Below are the code and all the weights of a small trained network. Each question names an input and a target symbol and asks about switching units off, where a switched-off unit gives its printed mean instead of its output.

import numpy as np


def w(rows, s, z=0):
    codes = np.array(rows[::2]) - 128.0
    scale = np.full(codes.shape[1], s)
    scale[-1] = z or s
    return codes * scale


def f(y):
    return y / 2 * (1 + np.tanh(0.7978845608 * (y + 0.044715 * y**3)))


def softmax(a):
    e = np.exp(a - a.max(-1, keepdims=True))
    return e / e.sum(-1, keepdims=True)


def log_softmax(a):
    a = a - a.max(-1, keepdims=True)
    return a - np.log(np.exp(a).sum(-1, keepdims=True))


def net(x, mask):
    ids = ['Πβζλσφ'.index(c) for c in x.split()]
    T = len(ids)
    res = E[ids] + P[:T]
    r = res
    for j in range(3):
        rows = slice(2 * j, 2 * j + 2)
        q, k, v = (r @ M[0][rows].T for M in (Q, K, V))
        z = softmax(np.where(np.tri(T) > 0, q @ k.T / 2**0.5, -1e9)) @ v
        o = O[0][rows]
        res = res + np.where(mask[j], z, o[:, -1]) @ o[:, :-1]
    y = f(res @ A[0][:, :-1].T + A[0][:, -1])
    res = res + np.where(mask[3:15], y, B[0][:, -1]) @ B[0][:, :-1]
    return log_softmax(res[-1] @ U[:, :-1].T + U[:, -1])


Q, K, V, O, A, B = {}, {}, {}, {}, {}, {}
E = w([
[89,136,164,240,158],'Π',
[129,76,55,105,72],'β',
[27,183,83,81,98],'ζ',
[80,72,253,155,240],'λ',
[198,216,135,98,212],'σ',
[101,89,204,171,38],'φ',
],0.015)
P = w([
[199,150,142,63,202],'0',
[254,202,125,90,112],'1',
[105,123,115,127,135],'2',
[121,117,133,103,119],'3',
[123,113,136,107,107],'4',
[132,135,182,86,102],'5',
],0.0076)
Q[0] = w([
[154,128,216,24,95],'head 1',
[83,101,143,145,57],'head 1',
[223,199,6,100,164],'head 2',
[138,75,154,63,96],'head 2',
[100,253,32,75,50],'head 3',
[52,23,132,239,159],'head 3',
],0.015)
K[0] = w([
[162,60,76,38,79],'head 1',
[103,145,156,103,60],'head 1',
[136,216,163,233,128],'head 2',
[93,61,111,111,80],'head 2',
[208,99,70,187,106],'head 3',
[52,253,184,137,177],'head 3',
],0.019)
V[0] = w([
[232,96,125,97,88],'head 1',
[81,105,90,47,130],'head 1',
[31,148,255,40,192],'head 2',
[173,59,101,139,187],'head 2',
[116,60,33,143,206],'head 3',
[206,28,111,92,91],'head 3',
],0.009)
O[0] = w([
[44,1,120,134,92,227],'head 1',
[32,131,2,120,153,128],'head 1',
[6,98,178,46,160,10],'head 2',
[179,173,89,79,101,155],'head 2',
[110,201,219,97,139,133],'head 3',
[66,139,253,29,48,250],'head 3',
],0.0068,0.0023)
A[0] = w([
[46,137,75,80,126,143],'neuron 1',
[150,219,143,117,166,104],'neuron 2',
[137,153,121,73,133,63],'neuron 3',
[187,203,104,27,144,3],'neuron 4',
[128,223,118,147,9,89],'neuron 5',
[199,108,180,88,105,57],'neuron 6',
[194,91,57,41,128,126],'neuron 7',
[78,210,117,136,95,32],'neuron 8',
[193,126,155,107,76,81],'neuron 9',
[173,156,104,171,74,130],'neuron 10',
[168,87,108,120,173,143],'neuron 11',
[196,81,104,79,111,168],'neuron 12',
],0.012,0.0038)
B[0] = w([
[206,76,161,189,104,254],'neuron 1',
[114,131,194,127,86,212],'neuron 2',
[120,85,103,75,152,156],'neuron 3',
[113,29,59,159,49,181],'neuron 4',
[118,177,17,86,252,248],'neuron 5',
[71,114,149,191,192,171],'neuron 6',
[216,139,147,49,112,215],'neuron 7',
[99,127,218,136,190,156],'neuron 8',
[67,211,69,176,143,195],'neuron 9',
[85,156,89,40,95,220],'neuron 10',
[149,117,198,104,163,152],'neuron 11',
[103,100,206,76,96,216],'neuron 12',
],0.012,0.0061)
U = w([
[173,241,188,137,138,239],'Π',
[186,110,152,64,107,107],'β',
[103,101,154,92,255,1],'ζ',
[237,64,54,191,243,100],'λ',
[15,120,132,152,79,158],'σ',
[81,142,69,93,175,108],'φ',
],0.0077,0.0031)

Each question gives the input, a string of symbols that net reads in full, and the target symbol t.
The units are the heads (2 rows each of Q, K, V and O) and the neurons (one row each of A and B). Each row of codes is followed by its name. A weight is (code - 128) times the scale printed after its matrix; where a second scale follows, it is the last column's (O, A, B and U).
mask holds one flag per unit, heads first, then neurons. A switched-off unit (its flag False) gives its mean, the last column of its rows in O or B, instead of its output. The means were averaged over made-up inputs and are rounded, as every weight is.
A unit's drop is (log p(t) with every unit on - log p(t) with that unit switched off) / (log p(t) with every unit on - log p(t) with every unit switched off).
The circuit of an input: a set's keep is (log p(t) with only the set's units on - log p(t) with every unit switched off) / (log p(t) with every unit on - log p(t) with every unit switched off). Starting from the 12 units with the biggest drops (on a tie, the unit counted first), units are removed one at a time, each time the one whose removal leaves the highest keep (on an exact tie, the one counted first), for as long as the keep stays at least 0.8.
circuit, biggest first: the units of the circuit, biggest drop first
most important unit: the unit with the biggest drop
top k neurons: the k neurons with the biggest drops, biggest first
heads that matter: for each layer, one digit per head in row order, 1 if its drop is at least 0.15 and else 0, layers parted by /
drop when u is switched off: that unit's drop, to one decimal
input β σ β, target β: most important unit	neuron 7
input λ ζ Π λ β φ, target φ: circuit, biggest first	head 2; neuron 5; neuron 10
input β ζ λ ζ β, target λ: heads that matter	101
input ζ Π λ β ζ, target ζ: circuit, biggest first	neuron 8; head 3; neuron 5
input β Π ζ, target ζ: circuit, biggest first	neuron 8; neuron 5; head 3
input β ζ φ, target φ: heads that matter	010
input λ β β, target φ: heads that matter	111
input β λ Π φ λ, target λ: circuit, biggest first	head 3; head 2
input φ ζ ζ, target λ: heads that matter	001
input β σ λ, target λ: top 3 neurons	neuron 12; neuron 10; neuron 2
input β σ φ σ Π σ, target σ: top 3 neurons	neuron 4; neuron 7; neuron 5
input ζ ζ φ Π φ σ, target β: drop when head 3 is switched off	0.6
input Π Π λ ζ, target λ: drop when neuron 1 is switched off	0.7
input φ σ β, target β: drop when head 3 is switched off	0.1
input σ λ Π, target Π: top neuron	neuron 4
